Where the symbols take the points:
bu: x283->x646, x227->x522, x519->x453, x412->x576, x489->x647, x431->x637, x814->x231, x912->x670, x647->x282, x842->x344, x951->x227, x727->x97, x867->x353, x670->x517, x868->x614, x522->x463, x36->x717, x352->x84, x740->x412, x761->x188, x193->x951, x234->x315, x717->x47, x353->x844, x453->x761, x220->x171, x578->x399, x517->x30, x231->x59, x262->x372, x974->x51, x282->x26, x792->x526, x30->x36, x154->x283, x721->x715, x715->x814, x150->x770, x59->x234, x84->x172, x996->x490, x394->x12, x637->x595, x232->x728, x454->x48, x975->x454, x47->x394, x7->x232, x744->x262, x770->x907, x595->x87, x344->x238, x490->x31, x26->x378, x118->x744, x113->x867, x31->x740, x134->x154, x399->x134, x12->x842, x443->x974, x41->x113, x907->x792, x124->x246, x576->x142, x728->x529, x51->x352, x529->x721, x246->x996, x97->x657, x381->x975, x528->x118, x556->x431, x463->x519, x668->x62, x315->x41, x614->x381, x844->x556, x378->x668, x172->x912, x171->x7, x372->x124, x526->x443, x646->x691, x142->x727, x238->x150, x691->x193, x48->x528, x62->x578, x188->x489, x657->x868, x87->x220
ku: x283->x517, x227->x394, x519->x344, x412->x232, x489->x907, x431->x282, x814->x193, x912->x372, x647->x792, x842->x142, x951->x47, x727->x721, x867->x761, x670->x124, x868->x231, x522->x12, x36->x490, x352->x118, x740->x7, x761->x150, x193->x717, x234->x522, x717->x31, x353->x188, x453->x238, x220->x62, x578->x84, x517->x246, x231->x951, x262->x556, x974->x48, x282->x526, x792->x381, x30->x996, x154->x670, x721->x646, x715->x691, x150->x657, x59->x227, x84->x744, x996->x87, x394->x412, x637->x26, x232->x134, x454->x41, x975->x315, x47->x740, x7->x399, x744->x844, x770->x868, x595->x378, x344->x727, x490->x220, x26->x443, x118->x353, x113->x453, x31->x171, x134->x912, x399->x172, x12->x576, x443->x454, x41->x519, x907->x614, x124->x637, x576->x728, x728->x154, x51->x528, x529->x283, x246->x595, x97->x715, x381->x234, x528->x867, x556->x647, x463->x842, x668->x51, x315->x463, x614->x59, x844->x489, x378->x974, x172->x262, x171->x578, x372->x431, x526->x975, x646->x30, x142->x529, x238->x97, x691->x36, x48->x113, x62->x352, x188->x770, x657->x814, x87->x668
si: x283->x490, x227->x142, x519->x657, x412->x283, x489->x975, x431->x974, x814->x394, x912->x595, x647->x454, x842->x715, x951->x576, x727->x193, x867->x907, x670->x87, x868->x522, x522->x727, x36->x7, x352->x556, x740->x154, x761->x614, x193->x412, x234->x344, x717->x232, x353->x792, x453->x868, x220->x172, x578->x372, x517->x220, x231->x12, x262->x26, x974->x353, x282->x48, x792->x41, x30->x171, x154->x996, x721->x717, x715->x47, x150->x59, x59->x842, x84->x431, x996->x578, x394->x529, x637->x51, x232->x517, x454->x761, x975->x453, x47->x728, x7->x670, x744->x282, x770->x234, x595->x352, x344->x814, x490->x399, x26->x528, x118->x647, x113->x770, x31->x134, x134->x246, x399->x124, x12->x721, x443->x867, x41->x150, x907->x315, x124->x668, x576->x646, x728->x30, x51->x844, x529->x36, x246->x62, x97->x951, x381->x519, x528->x489, x556->x443, x463->x97, x668->x744, x315->x238, x614->x463, x844->x526, x378->x118, x172->x637, x171->x912, x372->x378, x526->x113, x646->x31, x142->x691, x238->x231, x691->x740, x48->x188, x62->x262, x188->x381, x657->x227, x87->x84
tu: x283->x36, x227->x842, x519->x150, x412->x529, x489->x526, x431->x378, x814->x227, x912->x246, x647->x443, x842->x97, x951->x12, x727->x814, x867->x489, x670->x996, x868->x234, x522->x344, x36->x740, x352->x262, x740->x728, x761->x907, x193->x394, x234->x519, x717->x412, x353->x647, x453->x770, x220->x399, x578->x912, x517->x490, x231->x522, x262->x637, x974->x118, x282->x974, x792->x454, x30->x31, x154->x30, x721->x193, x715->x951, x150->x614, x59->x463, x84->x372, x996->x171, x394->x142, x637->x668, x232->x283, x454->x867, x975->x113, x47->x576, x7->x154, x744->x431, x770->x381, x595->x62, x344->x657, x490->x7, x26->x51, x118->x556, x113->x188, x31->x232, x134->x517, x399->x670, x12->x727, x443->x528, x41->x761, x907->x975, x124->x87, x576->x721, x728->x646, x51->x744, x529->x691, x246->x220, x97->x231, x381->x41, x528->x844, x556->x26, x463->x238, x668->x84, x315->x453, x614->x315, x844->x282, x378->x352, x172->x124, x171->x134, x372->x595, x526->x48, x646->x717, x142->x715, x238->x868, x691->x47, x48->x353, x62->x172, x188->x792, x657->x59, x87->x578
pe: x283->x740, x227->x97, x519->x614, x412->x691, x489->x48, x431->x352, x814->x842, x912->x220, x647->x528, x842->x231, x951->x727, x727->x227, x867->x526, x670->x171, x868->x519, x522->x657, x36->x728, x352->x637, x740->x646, x761->x975, x193->x142, x234->x150, x717->x529, x353->x443, x453->x381, x220->x670, x578->x246, x517->x7, x231->x344, x262->x668, x974->x556, x282->x118, x792->x867, x30->x232, x154->x31, x721->x394, x715->x12, x150->x315, x59->x238, x84->x595, x996->x134, x394->x715, x637->x84, x232->x36, x454->x489, x975->x188, x47->x721, x7->x30, x744->x378, x770->x41, x595->x172, x344->x59, x490->x154, x26->x744, x118->x26, x113->x792, x31->x283, x134->x490, x399->x996, x12->x814, x443->x844, x41->x907, x907->x113, x124->x578, x576->x193, x728->x717, x51->x431, x529->x47, x246->x399, x97->x522, x381->x761, x528->x282, x556->x51, x463->x868, x668->x372, x315->x770, x614->x453, x844->x974, x378->x262, x172->x87, x171->x517, x372->x62, x526->x353, x646->x412, x142->x951, x238->x234, x691->x576, x48->x647, x62->x124, x188->x454, x657->x463, x87->x912
gu: x283->x171, x227->x721, x519->x231, x412->x30, x489->x41, x431->x528, x814->x576, x912->x668, x647->x113, x842->x193, x951->x529, x727->x47, x867->x381, x670->x62, x868->x842, x522->x715, x36->x134, x352->x282, x740->x517, x761->x234, x193->x728, x234->x97, x717->x154, x353->x975, x453->x59, x220->x372, x578->x637, x517->x578, x231->x142, x262->x974, x974->x489, x282->x867, x792->x453, x30->x399, x154->x220, x721->x740, x715->x412, x150->x522, x59->x727, x84->x26, x996->x172, x394->x646, x637->x118, x232->x996, x454->x770, x975->x150, x47->x283, x7->x246, x744->x443, x770->x463, x595->x744, x344->x951, x490->x912, x26->x353, x118->x526, x113->x614, x31->x670, x134->x87, x399->x595, x12->x691, x443->x188, x41->x868, x907->x519, x124->x352, x576->x36, x728->x490, x51->x647, x529->x31, x246->x84, x97->x394, x381->x238, x528->x792, x556->x48, x463->x814, x668->x556, x315->x657, x614->x344, x844->x454, x378->x844, x172->x378, x171->x124, x372->x51, x526->x761, x646->x7, x142->x717, x238->x227, x691->x232, x48->x907, x62->x431, x188->x315, x657->x12, x87->x262

In the rows, zero is written as 50.

The rows follow the links: the fewer symbols apart two points are, the more alike their rows tend to be.

Here are some points, each with a row of numbers. One shown again gets a slightly different row.
x728	[57, 28, 69, 96, 57, 22, 62, 65, 17, 38, 36, 48, 67, 63, 70, 64, 51, 57, 72, 61, 38, 30, 39, 76, 41, 66, 81, 27, 65, 59, 57, 19, 26, 61, 42, 17, 68, 39, 69, 57, 55, 78, 69, 52, 49, 32, 43, 68, 46, 80, 59]
x84	[26, 45, 53, 22, 63, 45, 16, 53, 58, 82, 85, 50, 52, 11, 54, 10, 46, 50, 53, 16, 80, 46, 80, 54, 74, 53, 28, 45, 39, 73, 66, 45, 45, 21, 74, 48, 54, 80, 54, 35, 36, 54, 53, 40, 53, 46, 67, 52, 59, 55, 20]
x134	[41, 26, 70, 73, 67, 21, 36, 67, 24, 63, 64, 47, 69, 35, 72, 33, 48, 58, 73, 35, 63, 29, 61, 78, 60, 67, 63, 25, 56, 74, 70, 16, 25, 38, 60, 17, 69, 61, 71, 46, 43, 80, 70, 47, 51, 30, 56, 68, 53, 83, 37]
x353	[39, 70, 32, 2, 45, 73, 34, 34, 83, 65, 67, 50, 33, 30, 31, 31, 48, 41, 28, 34, 65, 67, 64, 25, 62, 34, 17, 70, 34, 44, 44, 78, 71, 35, 59, 80, 33, 65, 30, 40, 43, 23, 32, 45, 51, 66, 58, 33, 53, 21, 36]
x150	[66, 69, 32, 43, 32, 72, 74, 35, 64, 26, 23, 50, 34, 77, 32, 78, 51, 43, 30, 73, 27, 66, 27, 26, 32, 35, 48, 68, 49, 22, 27, 76, 70, 70, 31, 74, 34, 28, 31, 58, 60, 25, 33, 55, 48, 65, 37, 33, 44, 23, 71]
x48	[39, 70, 31, 2, 43, 75, 35, 35, 83, 63, 65, 51, 33, 34, 30, 33, 49, 42, 28, 35, 63, 69, 61, 25, 61, 35, 18, 71, 35, 41, 42, 79, 73, 38, 57, 81, 32, 61, 30, 42, 43, 22, 32, 46, 51, 67, 57, 32, 53, 19, 37]
x867	[43, 73, 29, 5, 40, 77, 41, 33, 82, 57, 58, 52, 31, 40, 29, 40, 48, 41, 27, 41, 58, 70, 56, 22, 56, 33, 20, 73, 35, 37, 39, 82, 74, 43, 53, 83, 30, 57, 28, 44, 46, 20, 30, 47, 50, 69, 54, 30, 51, 18, 43]
x381	[59, 74, 29, 25, 33, 78, 62, 33, 75, 37, 35, 51, 30, 64, 27, 65, 49, 41, 26, 63, 37, 72, 38, 21, 39, 33, 36, 73, 43, 25, 30, 83, 75, 61, 38, 82, 29, 38, 29, 53, 56, 19, 28, 53, 49, 68, 42, 29, 47, 17, 60]
x172	[28, 38, 59, 35, 66, 37, 18, 56, 49, 82, 83, 49, 58, 13, 59, 12, 46, 53, 60, 17, 81, 40, 77, 63, 73, 58, 36, 39, 44, 76, 70, 35, 38, 23, 73, 38, 59, 77, 60, 36, 35, 62, 59, 42, 52, 41, 67, 59, 58, 64, 22]
x576	[67, 34, 63, 98, 49, 32, 73, 61, 20, 26, 23, 48, 62, 77, 63, 78, 52, 55, 65, 74, 26, 36, 27, 68, 32, 62, 83, 35, 66, 47, 48, 28, 33, 70, 32, 25, 61, 27, 64, 61, 60, 70, 62, 56, 48, 37, 36, 63, 43, 70, 69]
x282	[33, 65, 36, 1, 50, 68, 26, 39, 79, 74, 76, 51, 38, 21, 35, 21, 47, 44, 34, 26, 74, 63, 71, 31, 67, 39, 16, 65, 34, 52, 51, 72, 66, 29, 66, 73, 38, 71, 35, 38, 39, 30, 36, 43, 52, 62, 63, 37, 56, 29, 29]
x578	[30, 34, 63, 45, 68, 31, 21, 60, 41, 77, 80, 48, 62, 16, 64, 15, 47, 55, 65, 22, 77, 36, 75, 68, 70, 60, 43, 34, 47, 77, 72, 29, 34, 26, 72, 30, 63, 76, 64, 38, 37, 69, 64, 43, 52, 36, 65, 62, 56, 70, 25]
x394	[69, 38, 59, 95, 45, 36, 77, 57, 23, 22, 18, 48, 59, 81, 60, 83, 52, 55, 62, 77, 23, 40, 25, 63, 29, 58, 83, 38, 66, 42, 44, 32, 38, 73, 29, 30, 58, 24, 60, 64, 62, 64, 60, 56, 46, 41, 34, 58, 41, 64, 74]
x727	[72, 45, 53, 89, 40, 45, 81, 53, 32, 17, 14, 49, 52, 87, 54, 89, 52, 51, 54, 81, 18, 47, 20, 54, 26, 52, 78, 46, 64, 33, 38, 42, 45, 76, 26, 40, 52, 21, 53, 64, 64, 55, 53, 57, 47, 47, 31, 53, 41, 55, 78]
x453	[62, 72, 31, 32, 32, 77, 67, 33, 71, 33, 30, 51, 31, 70, 29, 70, 51, 42, 27, 67, 32, 70, 33, 23, 36, 33, 40, 71, 46, 23, 27, 80, 73, 64, 35, 79, 31, 33, 28, 55, 58, 20, 30, 53, 48, 68, 40, 31, 44, 19, 65]
x315	[63, 72, 31, 35, 31, 74, 69, 35, 69, 30, 28, 50, 32, 72, 29, 73, 50, 42, 27, 69, 31, 68, 32, 23, 35, 34, 43, 71, 46, 23, 28, 79, 73, 66, 34, 78, 31, 32, 30, 56, 58, 20, 31, 53, 48, 67, 38, 32, 44, 20, 66]
x87	[30, 36, 62, 41, 67, 33, 20, 59, 44, 79, 82, 48, 61, 16, 62, 14, 46, 54, 63, 20, 78, 37, 77, 66, 72, 60, 41, 36, 45, 77, 71, 32, 35, 25, 72, 33, 62, 76, 62, 38, 36, 68, 62, 42, 52, 38, 66, 61, 57, 69, 24]
x844	[34, 66, 35, 0, 48, 70, 27, 38, 81, 72, 75, 51, 37, 24, 34, 23, 47, 44, 34, 27, 71, 65, 70, 30, 66, 37, 16, 66, 33, 51, 50, 73, 67, 30, 65, 75, 36, 70, 34, 39, 40, 27, 35, 44, 51, 62, 61, 37, 56, 28, 29]
x59	[71, 60, 40, 65, 33, 63, 81, 42, 50, 18, 14, 50, 41, 85, 40, 87, 53, 46, 38, 81, 19, 59, 21, 37, 26, 42, 63, 60, 56, 24, 29, 63, 61, 76, 26, 62, 40, 22, 39, 62, 63, 36, 41, 57, 46, 58, 32, 41, 41, 36, 77]
x283	[53, 26, 70, 93, 60, 21, 54, 66, 16, 43, 43, 48, 69, 56, 72, 57, 50, 58, 73, 56, 44, 28, 45, 77, 45, 67, 78, 25, 63, 64, 62, 17, 25, 54, 46, 14, 69, 44, 71, 55, 52, 81, 70, 51, 49, 30, 46, 69, 48, 82, 54]
x489	[43, 73, 30, 4, 41, 77, 41, 33, 84, 59, 61, 50, 31, 38, 28, 38, 48, 42, 27, 40, 59, 70, 58, 22, 56, 32, 19, 73, 35, 39, 40, 82, 73, 41, 56, 84, 30, 59, 28, 42, 45, 20, 30, 47, 51, 67, 54, 30, 52, 18, 40]

Each walk starts at a row. The symbols on each line, taken left to right, move it on to the next point.
Answer with the point's row; about right is enough.
---
[73, 50, 49, 82, 38, 50, 83, 49, 36, 17, 12, 49, 48, 88, 48, 89, 53, 49, 48, 83, 18, 51, 20, 48, 25, 49, 74, 50, 61, 30, 35, 50, 51, 78, 24, 46, 48, 19, 49, 64, 65, 49, 49, 58, 47, 50, 32, 49, 40, 48, 79]
bu ku tu ku ku tu
[62, 30, 66, 98, 53, 26, 67, 64, 16, 32, 30, 48, 65, 69, 68, 71, 51, 56, 69, 68, 32, 33, 33, 73, 36, 63, 83, 30, 65, 53, 53, 21, 29, 65, 38, 19, 65, 33, 68, 59, 57, 75, 66, 54, 49, 34, 40, 66, 44, 77, 64]
tu gu bu tu bu pe
[66, 33, 63, 97, 51, 30, 73, 61, 19, 27, 26, 48, 62, 75, 64, 77, 52, 56, 66, 73, 27, 34, 30, 69, 33, 62, 83, 34, 66, 48, 50, 25, 32, 69, 34, 23, 63, 29, 64, 60, 60, 71, 63, 55, 47, 36, 37, 63, 43, 72, 69]
---
[61, 29, 67, 96, 55, 25, 65, 64, 16, 34, 31, 48, 66, 68, 68, 69, 51, 56, 71, 66, 34, 31, 35, 74, 37, 64, 81, 29, 65, 56, 55, 20, 29, 62, 38, 18, 66, 35, 68, 58, 56, 76, 67, 54, 48, 33, 41, 67, 45, 77, 63]
gu si bu ku pe
[36, 27, 68, 63, 68, 24, 30, 66, 30, 69, 71, 48, 67, 27, 70, 25, 47, 59, 72, 30, 68, 31, 67, 77, 64, 65, 56, 28, 53, 77, 72, 20, 26, 33, 65, 21, 67, 67, 70, 43, 41, 77, 68, 45, 51, 31, 60, 67, 55, 79, 32]
ku pe gu si si si
[41, 71, 31, 2, 42, 76, 38, 34, 83, 62, 62, 51, 32, 36, 30, 35, 48, 41, 27, 38, 61, 69, 61, 24, 58, 33, 19, 71, 34, 40, 41, 81, 73, 40, 57, 83, 31, 60, 30, 42, 44, 21, 31, 46, 50, 67, 57, 31, 52, 19, 39]
---
[71, 62, 39, 61, 33, 64, 80, 41, 52, 19, 16, 50, 40, 84, 38, 87, 52, 46, 38, 80, 19, 61, 22, 35, 26, 41, 61, 62, 54, 23, 28, 66, 62, 75, 26, 64, 39, 22, 38, 62, 63, 33, 39, 57, 48, 60, 33, 38, 42, 33, 76]
tu si gu ku bu ku
[60, 28, 68, 97, 57, 24, 64, 65, 16, 35, 34, 48, 65, 66, 69, 67, 51, 57, 70, 64, 35, 30, 37, 75, 39, 65, 81, 28, 66, 57, 57, 19, 27, 62, 40, 18, 66, 37, 70, 58, 55, 77, 67, 53, 48, 32, 42, 67, 45, 78, 62]
ku tu bu si tu tu
[51, 25, 70, 89, 62, 20, 51, 67, 17, 48, 49, 48, 69, 51, 73, 51, 49, 58, 74, 50, 48, 28, 48, 78, 49, 68, 75, 24, 62, 67, 64, 15, 24, 50, 50, 14, 70, 48, 72, 52, 50, 81, 70, 49, 49, 30, 49, 70, 49, 83, 51]
---
[34, 29, 67, 60, 69, 25, 27, 64, 32, 71, 74, 49, 66, 25, 69, 23, 48, 56, 69, 28, 71, 30, 69, 75, 65, 64, 54, 29, 51, 77, 72, 21, 28, 31, 67, 22, 67, 69, 69, 43, 40, 76, 67, 44, 51, 32, 61, 67, 55, 78, 31]
pe pe ku tu pe pe
[37, 27, 69, 66, 67, 23, 33, 65, 28, 67, 68, 48, 68, 29, 71, 29, 48, 57, 72, 32, 66, 30, 65, 77, 62, 66, 59, 26, 55, 75, 71, 19, 25, 34, 64, 21, 68, 66, 71, 45, 41, 78, 69, 45, 52, 31, 59, 68, 55, 81, 34]
tu pe tu
[44, 24, 71, 80, 65, 20, 41, 67, 21, 57, 58, 48, 69, 39, 73, 40, 48, 58, 75, 41, 58, 27, 58, 78, 56, 68, 68, 26, 58, 72, 68, 15, 24, 42, 56, 15, 70, 58, 72, 48, 47, 82, 71, 47, 49, 30, 54, 70, 52, 83, 43]
---
[46, 74, 29, 6, 39, 78, 44, 32, 82, 55, 56, 50, 30, 43, 28, 41, 49, 42, 25, 43, 55, 71, 55, 21, 54, 32, 21, 74, 35, 35, 38, 83, 76, 44, 52, 83, 30, 55, 28, 44, 47, 18, 29, 48, 50, 69, 53, 30, 52, 17, 44]
bu gu si si
[70, 63, 36, 57, 32, 65, 79, 40, 55, 20, 17, 51, 39, 84, 37, 86, 52, 44, 35, 79, 21, 62, 23, 33, 27, 40, 58, 63, 53, 22, 28, 67, 64, 74, 28, 65, 38, 22, 37, 61, 63, 32, 37, 56, 47, 60, 34, 37, 42, 31, 75]
pe pe si ku
[72, 49, 50, 84, 38, 48, 83, 50, 34, 18, 13, 50, 49, 88, 51, 89, 52, 50, 51, 84, 18, 49, 19, 51, 25, 50, 75, 49, 62, 32, 36, 47, 49, 77, 25, 44, 50, 20, 50, 64, 65, 51, 50, 57, 47, 49, 32, 50, 40, 50, 79]
---
[73, 58, 42, 67, 33, 60, 82, 43, 48, 17, 14, 50, 42, 86, 41, 88, 53, 46, 40, 83, 18, 58, 20, 38, 26, 43, 65, 59, 56, 25, 30, 61, 59, 77, 26, 58, 42, 21, 41, 62, 63, 38, 41, 57, 47, 57, 32, 42, 41, 37, 78]
gu tu tu si ku gu
[49, 24, 71, 86, 62, 20, 48, 67, 18, 51, 51, 48, 69, 49, 72, 48, 49, 58, 75, 48, 50, 27, 51, 79, 51, 68, 73, 24, 61, 68, 66, 15, 24, 48, 52, 15, 70, 51, 72, 51, 49, 81, 70, 49, 49, 29, 50, 70, 50, 83, 48]
ku ku si gu
[29, 59, 41, 4, 55, 62, 20, 42, 75, 78, 81, 50, 42, 16, 40, 15, 47, 46, 39, 20, 77, 58, 75, 38, 71, 42, 17, 59, 34, 59, 57, 64, 60, 25, 70, 68, 42, 76, 40, 36, 36, 36, 41, 42, 51, 57, 65, 42, 57, 36, 25]
---
[56, 27, 69, 95, 57, 22, 59, 66, 17, 40, 39, 48, 68, 61, 71, 61, 50, 57, 72, 60, 40, 29, 40, 77, 42, 66, 79, 27, 64, 60, 58, 17, 25, 58, 43, 16, 68, 41, 70, 55, 54, 79, 68, 52, 48, 31, 44, 69, 47, 80, 58]
ku pe ku bu gu
[31, 32, 63, 49, 68, 29, 23, 61, 40, 76, 79, 49, 63, 18, 66, 17, 46, 56, 66, 22, 75, 34, 74, 69, 69, 62, 46, 32, 48, 77, 72, 27, 32, 26, 71, 30, 64, 74, 66, 38, 38, 71, 64, 42, 52, 36, 64, 63, 58, 73, 25]
gu pe si bu gu
[30, 60, 39, 3, 53, 63, 21, 42, 75, 77, 81, 50, 41, 18, 39, 16, 47, 46, 38, 22, 77, 60, 76, 36, 71, 42, 17, 61, 33, 57, 55, 67, 60, 26, 69, 69, 40, 74, 39, 36, 37, 35, 40, 43, 52, 60, 64, 40, 57, 34, 25]
---
[45, 25, 70, 82, 64, 19, 43, 67, 19, 56, 55, 47, 69, 42, 72, 43, 49, 58, 74, 44, 55, 28, 55, 78, 55, 68, 70, 25, 59, 71, 68, 16, 23, 45, 54, 15, 69, 55, 72, 49, 47, 82, 71, 49, 50, 29, 53, 71, 51, 84, 44]
ku bu si
[31, 31, 66, 52, 68, 28, 25, 63, 37, 75, 78, 48, 64, 20, 66, 19, 47, 56, 67, 23, 74, 34, 73, 71, 68, 63, 48, 32, 49, 78, 72, 26, 29, 29, 69, 27, 64, 72, 67, 40, 39, 74, 66, 43, 52, 35, 64, 64, 57, 74, 28]
gu gu pe pe si
[31, 62, 39, 3, 52, 65, 23, 41, 77, 75, 79, 51, 39, 19, 37, 18, 47, 45, 37, 22, 76, 61, 74, 35, 69, 40, 17, 63, 34, 55, 53, 68, 63, 27, 68, 71, 40, 74, 38, 37, 38, 33, 38, 43, 51, 60, 65, 38, 56, 33, 26]
